Here is a tiny trained network, its code and every weight. The questions are about switching its units off for an input and a class, where a switched-off unit gives its printed mean instead of its output.

import numpy as np


def w(rows, s, z=0):
    codes = np.array(rows[::2]) - 128.0
    scale = np.full(codes.shape[1], s)
    scale[-1] = z or s
    return codes * scale


def f(y):
    return y / 2 * (1 + np.tanh(0.7978845608 * (y + 0.044715 * y**3)))


def log_softmax(a):
    a = a - a.max(-1, keepdims=True)
    return a - np.log(np.exp(a).sum(-1, keepdims=True))


def net(x, mask):
    res = np.array(x, float).reshape(1, 7) / 4 @ E
    y = f(res @ A[0][:, :-1].T + A[0][:, -1])
    res = res + np.where(mask, y, B[0][:, -1]) @ B[0][:, :-1]
    return log_softmax(res[-1] @ U[:, :-1].T + U[:, -1])


A, B = {}, {}
E = w([
[134,105,111,141,107,124,131,128],'x0',
[153,125,150,130,107,141,101,139],'x1',
[131,123,128,126,128,127,128,128],'x2',
[153,190,187,85,23,4,142,50],'x3',
[11,165,114,210,87,75,97,214],'x4',
[128,122,127,130,109,138,121,120],'x5',
[149,200,4,64,74,130,107,168],'x6',
],0.011)
A[0] = w([
[16,128,161,231,123,104,128,179,214],'n1',
[152,92,191,200,138,26,154,44,185],'n2',
[210,133,83,3,114,171,139,44,255],'n3',
[106,129,49,100,179,160,56,162,122],'n4',
[72,225,81,87,72,38,39,178,123],'n5',
[185,1,193,137,252,230,171,139,253],'n6',
],0.0093,0.0044)
B[0] = w([
[110,3,174,129,37,216,121,151,204],'n1',
[76,141,211,100,83,92,83,39,182],'n2',
[235,175,112,77,203,111,108,137,211],'n3',
[82,140,66,132,138,221,47,110,178],'n4',
[197,167,124,218,27,156,168,73,206],'n5',
[161,102,119,104,116,186,221,85,253],'n6',
],0.011,0.022)
U = w([
[169,143,108,176,114,140,250,84,255],'0',
[106,44,147,118,121,148,152,194,60],'1',
[159,154,21,100,184,161,114,179,185],'2',
[98,129,53,195,126,175,48,101,101],'3',
[166,107,201,108,180,59,123,68,82],'4',
[63,148,187,135,81,117,110,138,51],'5',
[208,167,74,119,143,16,107,120,33],'6',
],0.011,0.0024)

Each question gives the input, the list of numbers given to net, and the class t.
The units are the neurons (one row each of A and B). Each row of codes is followed by its name. A weight is (code - 128) times the scale printed after its matrix; where a second scale follows, it is the last column's (A, B and U).
mask holds one flag per neuron, in row order. A switched-off neuron (its flag False) gives its mean, the last column of its row in B, instead of its output. The means were averaged over made-up inputs and are rounded, as every weight is.
A unit's drop is (log p(t) with every unit on - log p(t) with that unit switched off) / (log p(t) with every unit on - log p(t) with every unit switched off).
The circuit of an input: a set's keep is (log p(t) with only the set's units on - log p(t) with every unit switched off) / (log p(t) with every unit on - log p(t) with every unit switched off). Starting from all 6 units, units are removed one at a time, each time the one whose removal leaves the highest keep (on an exact tie, the one counted first), for as long as the keep stays at least 0.8.
circuit, biggest first: the units of the circuit, biggest drop first
k most important neurons: the k neurons with the biggest drops, biggest first
drop when u is switched off: that unit's drop, to one decimal
input [3,-3,-5,3,-7,5,-8], class 4: circuit, biggest first : n2
input [5,-5,-2,8,-1,-1,8], class 6: 3 most important neurons : n3, n6, n1
input [-2,-7,-1,0,0,6,3], class 2: circuit, biggest first : n6, n2
input [3,6,5,8,-1,-1,4], class 6: 2 most important neurons : n6, n3
input [1,2,-4,-7,-7,1,1], class 2: 3 most important neurons : n5, n3, n4
input [5,-2,-4,0,6,-1,0], class 1: 3 most important neurons : n1, n6, n2
input [-6,-3,-7,8,7,4,0], class 5: 2 most important neurons : n6, n2
input [-8,-5,3,-6,2,-5,-2], class 1: 2 most important neurons : n5, n1
input [1,-6,6,-5,5,-8,2], class 3: 2 most important neurons : n4, n6
input [-4,0,-2,-5,1,-1,3], class 3: 3 most important neurons : n3, n4, n6
input [-1,7,5,0,-2,7,2], class 2: 2 most important neurons : n2, n5
input [3,-3,-2,1,-7,-3,-2], class 4: 2 most important neurons : n5, n3
input [-3,3,-6,-4,1,7,3], class 3: 3 most important neurons : n3, n4, n6
input [5,-4,3,7,-2,1,4], class 6: circuit, biggest first : n6
input [-6,-1,-8,8,-4,-6,-3], class 4: drop when n2 is switched off : 0.1
input [-5,6,-1,7,-6,-7,0], class 4: drop when n3 is switched off : -0.1
input [-8,-1,-6,-7,3,5,-8], class 1: drop when n5 is switched off : 0.4
